How the states are linked:
h: vidi->kuzi, ruza->kiga, suda->rabo, zoli->lila, dibi->nuso, zave->tabu, dovo->kobo, teso->mati, rigo->poko, keke->buzu, zoko->vuga, poko->mulu, gibi->pedu, sodo->gibi, biru->pita, lefa->teso, depa->puvo, vifa->depa, vuga->zave, mati->vine, sefi->zote, mefi->divo, zozu->sodo, nuso->devu, bavo->roko, kuzi->sipi, vubu->dovo, lama->vema, dobe->lefa, fodi->gafo, devu->vubu, zope->bavo, bose->zoko, sani->bose, pedu->zoli, sove->mobi, zote->zepu, pita->dobe, sipi->ruza, roko->sove, zepu->vifa, gafo->zope, tabu->biru, mobi->dibi, mulu->gipi, vema->zozu, kevo->fame, kiga->kevo, vine->keke, buzu->suda, divo->sani, kobo->sefi, rabo->mefi, lila->vidi, puvo->fodi, gipi->lama, fame->rigo
p: vidi->vifa, ruza->fodi, suda->zoli, zoli->zote, dibi->divo, zave->fame, dovo->vuga, teso->vema, rigo->roko, keke->gibi, zoko->kiga, poko->sove, gibi->kobo, sodo->dovo, biru->poko, lefa->lama, depa->lefa, vifa->dobe, vuga->kevo, mati->zozu, sefi->tabu, mefi->vidi, zozu->vubu, nuso->sani, bavo->buzu, kuzi->depa, vubu->zoko, lama->nuso, dobe->gipi, fodi->mati, devu->bose, zope->keke, bose->ruza, sani->sipi, pedu->sefi, sove->rabo, zote->biru, pita->mulu, sipi->puvo, roko->suda, zepu->pita, gafo->vine, tabu->rigo, mobi->mefi, mulu->mobi, vema->devu, kevo->zope, kiga->gafo, vine->sodo, buzu->pedu, divo->kuzi, kobo->zave, rabo->lila, lila->zepu, puvo->teso, gipi->dibi, fame->bavo
z: vidi->zepu, ruza->puvo, suda->pedu, zoli->sefi, dibi->mefi, zave->kevo, dovo->zoko, teso->lama, rigo->bavo, keke->sodo, zoko->ruza, poko->roko, gibi->dovo, sodo->vubu, biru->rigo, lefa->gipi, depa->dobe, vifa->pita, vuga->kiga, mati->vema, sefi->zave, mefi->lila, zozu->devu, nuso->divo, bavo->keke, kuzi->vifa, vubu->bose, lama->dibi, dobe->mulu, fodi->teso, devu->sani, zope->vine, bose->sipi, sani->kuzi, pedu->kobo, sove->suda, zote->tabu, pita->poko, sipi->depa, roko->buzu, zepu->biru, gafo->mati, tabu->fame, mobi->rabo, mulu->sove, vema->nuso, kevo->gafo, kiga->fodi, vine->zozu, buzu->gibi, divo->vidi, kobo->vuga, rabo->zoli, lila->zote, puvo->lefa, gipi->mobi, fame->zope
t: vidi->mefi, ruza->bose, suda->roko, zoli->suda, dibi->gipi, zave->kobo, dovo->sodo, teso->puvo, rigo->tabu, keke->zope, zoko->vubu, poko->biru, gibi->keke, sodo->vine, biru->zote, lefa->depa, depa->kuzi, vifa->vidi, vuga->dovo, mati->fodi, sefi->pedu, mefi->mobi, zozu->mati, nuso->lama, bavo->fame, kuzi->divo, vubu->zozu, lama->lefa, dobe->vifa, fodi->ruza, devu->vema, zope->kevo, bose->devu, sani->nuso, pedu->buzu, sove->poko, zote->zoli, pita->zepu, sipi->sani, roko->rigo, zepu->lila, gafo->kiga, tabu->sefi, mobi->mulu, mulu->pita, vema->teso, kevo->vuga, kiga->zoko, vine->gafo, buzu->bavo, divo->dibi, kobo->gibi, rabo->sove, lila->rabo, puvo->sipi, gipi->dobe, fame->zave

The rows follow the links: the fewer symbols apart two states are, the more alike their rows tend to be.

Each row is also shifted at random along 6 hidden directions that mean nothing.

Some states, each with a row of numbers:
zepu -> -10,24,7,-10,-35,-69,-17,-49,59,12,-15,31,-33,-45,-83,-54,-28,44,16,-52,-73,44,-19,0,-1,-30,-9,-2,41
fame -> -46,-17,-21,-49,-55,5,-3,73,-31,-54,-35,19,33,64,2,-30,35,-5,-3,-31,25,49,10,14,-26,43,0,10,24
divo -> 36,31,-17,39,9,-10,-3,-48,9,-8,26,-22,-75,-41,-39,7,-23,9,30,8,-59,4,-16,-29,7,-14,6,-8,22
gibi -> -117,-24,-4,-28,-26,-7,5,44,21,31,10,-8,13,-31,56,-22,3,-41,15,-5,29,-15,-8,22,8,23,-31,68,-40
kiga -> 18,-6,7,16,23,51,31,21,56,30,28,-48,40,10,-16,32,-12,-30,-24,8,63,-100,39,-3,2,-24,-9,-15,-2
sani -> 61,1,-25,22,22,17,-7,-8,-61,-39,7,-15,-13,54,-8,50,-38,20,-59,10,33,99,-4,-58,7,28,19,-54,39
pedu -> -34,-27,48,-28,-8,-22,19,43,80,13,-22,11,32,24,28,-25,-44,19,46,-43,-22,-65,-35,41,6,-1,-33,26,15
kevo -> -53,18,1,-25,-29,-9,18,41,25,67,18,-28,10,-56,72,-16,-26,-52,0,-38,45,-6,-4,13,-1,28,-48,68,-29
mefi -> 33,9,-5,15,4,-33,-15,-61,-55,27,-12,34,-42,-49,37,-28,18,4,16,28,-70,57,-5,3,11,16,23,-8,2
vubu -> 36,-10,-55,-14,-19,24,-14,22,-23,-4,28,-23,16,-11,-29,12,35,-43,-62,18,84,49,38,-30,-1,8,0,14,-30
bose -> 112,12,3,17,29,13,8,-2,0,35,33,-38,2,-23,37,44,-38,-23,-33,5,54,-2,-5,-20,12,1,-20,11,-29
lila -> 130,134,68,19,-5,19,18,-24,-69,-26,-73,24,-7,35,5,-3,31,46,49,-83,-77,-48,12,47,-85,-14,18,-60,59
rigo -> 74,-89,5,-47,-30,-33,-4,42,48,-16,-31,47,34,38,5,-59,10,15,37,11,-37,-4,-18,35,25,22,0,23,12
zope -> -90,-47,-26,-28,-25,16,11,52,22,11,9,-11,34,10,17,-17,18,-39,-12,17,49,-14,23,7,10,25,-9,28,-13
sipi -> 5,-4,-28,19,28,-9,-23,-26,-52,3,39,-20,-36,-30,30,47,-27,-10,-43,34,36,94,-27,-47,27,14,1,15,-42
bavo -> 3,-51,-5,-50,-41,-8,7,70,2,-25,-37,26,42,65,29,-38,4,1,5,-18,9,29,-2,19,-1,50,-6,11,31
gipi -> 1,-32,-54,22,-12,-36,-24,-57,39,-5,42,-1,-81,-75,-76,-31,8,-2,29,53,-68,21,-12,-30,39,-22,16,19,1
depa -> 114,-45,-36,20,10,-20,-5,-33,-19,9,23,-4,-45,-9,24,-1,-45,2,-17,45,-29,90,-20,-47,47,41,15,-15,31
lama -> -17,17,-4,46,35,-15,-7,-49,49,18,63,-46,-77,-82,-19,36,-54,-4,25,24,-24,-26,-44,-33,35,-39,-20,34,-37
biru -> -20,-25,75,-18,26,-53,4,-26,-9,54,-59,65,49,28,91,-24,-53,52,-5,-24,-49,44,-37,36,17,24,-1,-28,21
puvo -> 55,-19,-44,26,29,38,-18,-6,-47,-51,34,-24,-20,16,-31,52,30,-13,-31,62,41,22,9,-42,12,-7,28,-16,-30
zoko -> 29,-25,-32,4,2,40,7,20,43,9,42,-40,24,-11,-45,18,20,-41,-28,31,68,-59,41,-14,9,-23,-4,10,-26
poko -> -9,2,11,-23,-22,-52,-31,-29,2,4,-23,51,-18,-48,-9,-52,41,18,40,-4,-65,16,-21,35,-1,-19,2,38,-35
dovo -> -44,-16,-18,-26,-24,-9,12,32,19,71,26,-22,22,-47,65,-14,-23,-55,-34,-8,63,27,8,-2,14,35,-37,54,-30

Complete each set of four: the symbols that take the first to the second take the third to the fourth, perhaps in another order.
Answer with the state's name.
54,-46,17,-45,-28,-11,16,64,-4,-3,-40,31,45,54,73,-39,-6,0,19,-21,-6,16,-14,33,3,55,-9,19,23
to -13,-60,11,-38,-22,-9,21,61,32,27,-16,11,44,30,73,-32,-26,-17,11,-10,13,-4,-11,23,19,48,-22,29,13
as 26,-8,-18,49,44,16,-5,-49,-41,-8,26,-11,-56,-22,19,27,11,-4,21,73,-45,-12,-7,-22,23,-1,30,-17,-12
to gipi

-1,-54,6,-53,-43,-65,-21,20,49,5,-20,49,8,-18,1,-63,-9,18,31,-21,-38,41,-41,28,20,9,-20,56,-13
to -35,-35,-5,-40,-29,-60,-41,-15,-43,-10,-40,75,7,-10,5,-55,40,24,-3,6,-40,104,-18,20,5,16,15,20,-22
as -9,-25,-25,-40,-54,-20,10,56,50,39,19,-16,2,-47,43,-44,-6,-54,18,-19,29,0,-5,15,11,32,-42,80,-21
to fame

88,-29,-27,2,-17,-36,-23,-50,-13,11,-5,42,-41,-53,-12,-58,46,-1,34,46,-80,28,6,12,20,2,27,10,-3
to -62,79,83,3,20,-29,-4,-39,-42,26,-52,42,7,-14,60,-2,-7,44,34,-59,-60,-12,-30,50,-38,-18,-6,-8,-11
as -13,50,-13,39,38,35,-16,-23,-37,-22,47,-43,-43,-42,-12,71,25,-24,-5,31,42,-33,-8,-21,-11,-43,1,22,-78
to lefa

-31,-40,-10,-38,-41,4,2,64,37,-42,-17,11,26,42,-22,-34,28,-5,34,-10,2,-33,1,25,-7,11,-6,29,10
to 165,-68,11,-30,-17,-47,-3,-11,2,19,-51,71,32,34,26,-69,-6,33,6,7,-67,61,-4,23,25,39,22,-29,54
as 12,-29,-47,3,15,30,-17,7,-33,-25,27,-18,18,24,-39,42,18,-15,-72,43,82,51,29,-44,10,-2,16,-18,-23
to kevo

38,-13,43,1,17,-37,-8,-46,-5,44,-28,51,-2,-35,55,-38,13,20,40,19,-79,-18,-18,44,15,-6,10,6,-17
to -20,23,-32,44,14,8,-13,-49,-10,-39,28,-19,-73,-30,-66,16,18,8,26,37,-49,-12,-1,-30,1,-28,27,-17,7
as -18,-97,53,-10,37,-42,-2,-23,53,48,-22,57,36,-10,62,-38,-7,22,45,55,-64,-60,-31,53,54,-11,7,15,-38
to vifa

23,65,13,-7,-15,22,28,33,-6,52,7,-42,23,-18,51,19,-27,-40,-31,-60,68,-11,22,1,-30,18,-38,16,-1
to -2,-22,-30,11,12,29,-2,7,47,-3,46,-40,14,-7,-72,35,1,-22,-40,28,72,-33,26,-29,15,-37,-6,1,-26
as 21,4,-15,-60,-76,-39,-26,51,1,-50,-32,36,-4,4,-27,-58,37,7,30,-53,-19,55,-21,27,-25,15,-17,55,-2
to zave

29,-50,-57,20,-12,-35,-18,-50,72,-9,49,-9,-76,-59,-98,-34,-12,2,28,51,-66,15,-11,-39,51,-22,10,12,19
to 83,90,21,24,33,24,0,-7,-94,36,19,-37,-16,-46,103,66,-7,-33,-30,-15,59,22,-11,-7,-27,10,-22,27,-68
as -3,-7,-36,-12,-25,25,10,35,39,6,27,-36,28,2,-53,5,3,-33,-45,-10,76,-6,42,-24,-4,-5,-14,3,7
to buzu

67,25,-47,19,9,24,-24,-9,-89,-48,27,-21,-40,-4,-5,48,26,-14,-35,33,36,78,-1,-43,-7,11,19,-1,-31
to -57,71,-34,-18,-46,7,-8,27,-8,26,35,-41,-19,-78,-7,4,27,-59,-24,-42,74,19,17,-7,-32,-7,-40,67,-54
as 62,28,-27,1,3,21,-10,6,-63,34,31,-27,-2,-56,61,28,35,-61,-41,21,73,30,19,-10,-7,14,-12,44,-77
to zave

-97,-47,43,-37,1,-23,12,40,4,28,-36,33,53,44,96,-17,-42,14,0,-21,5,21,-33,29,15,43,-20,12,5
to -59,-21,23,-37,-19,-27,-1,40,17,7,-18,22,15,-7,56,-29,3,-4,42,-17,-15,-18,-34,41,3,14,-23,57,-29
as -17,-42,20,-39,-13,-18,-7,38,-30,1,-31,41,25,12,91,-32,29,-6,32,10,-15,9,-25,47,6,37,-5,46,-38
to tabu

-7,7,13,18,7,-32,-9,-61,14,22,-8,27,-30,-43,-18,-31,2,23,29,11,-79,-5,-7,10,12,-20,14,-14,12
to -31,12,15,-33,-28,-3,-19,27,-41,-62,-47,46,14,34,-11,-24,70,21,38,-18,-25,-6,-6,42,-37,-5,15,14,-17
as -23,4,-18,27,22,-12,-8,-29,19,-19,36,-31,-42,-1,-52,42,-70,25,-35,-3,13,63,-29,-63,22,-11,-6,-20,23
to mefi

-63,-20,44,21,41,-36,-3,-71,5,56,-20,42,1,-23,38,-17,-26,36,12,26,-73,-4,-17,17,27,-9,18,-31,6
to 9,-90,12,-45,-23,-33,-1,38,62,-20,-34,46,46,60,-18,-50,-14,32,18,-4,-26,5,-17,24,25,14,0,1,34
as 54,9,-16,24,21,27,1,-2,31,-27,40,-44,-8,15,-72,51,-28,5,-31,3,48,-17,4,-41,5,-31,-4,-20,3
to dibi

35,-51,-7,36,31,-24,10,-52,49,22,21,-3,-35,-5,-20,-5,-65,25,6,38,-61,12,-16,-34,51,4,14,-40,56
to -13,11,24,9,6,-28,-5,-52,-9,5,-38,42,1,19,-26,-23,-13,51,-5,-15,-64,37,4,2,-5,-5,25,-60,56
as -30,-25,-4,-39,-41,-16,-22,27,20,-77,-42,47,23,57,-90,-41,49,40,24,-21,-30,6,1,23,-22,-19,17,-8,23
to fame

60,43,16,13,17,31,25,12,16,46,19,-45,25,-12,26,38,-37,-26,-38,-31,69,-36,18,-9,-13,-7,-28,-2,-8
to 29,10,15,12,27,38,26,17,-7,48,13,-33,46,13,50,40,-26,-28,-51,-4,75,-25,28,-9,-2,8,-12,-19,-8
as 94,21,-20,23,22,32,-5,-3,-10,-4,42,-42,-23,-28,-12,46,10,-29,-14,25,46,-25,2,-21,-1,-23,-7,22,-51
to bose

7,-6,-36,25,20,-4,-22,-30,-29,-20,41,-22,-54,-26,-17,37,-19,-2,-25,37,10,68,-21,-52,24,2,6,5,-18
to -27,11,-16,31,16,-33,-13,-61,-9,16,29,-9,-72,-56,0,5,-39,8,4,19,-45,60,-31,-34,27,2,2,3,3
as 53,94,-22,11,-45,-29,-20,-48,-50,-23,-9,10,-78,-55,-49,-29,27,12,25,-46,-70,68,-2,-11,-41,-2,10,-1,31
to zepu

55,-2,-4,-3,1,-10,13,5,80,48,38,-41,16,-23,-32,21,-82,-9,-55,-36,66,15,-3,-37,19,-13,-41,5,11
to -159,49,54,4,31,19,24,16,-33,94,13,-29,12,-74,174,27,-2,-61,28,-5,36,-82,-16,48,-9,15,-43,74,-95
as 52,81,-1,-32,-59,-2,21,55,-19,52,-2,-34,4,-44,75,-16,-24,-51,-11,-92,53,38,6,8,-41,47,-55,56,3
to sefi

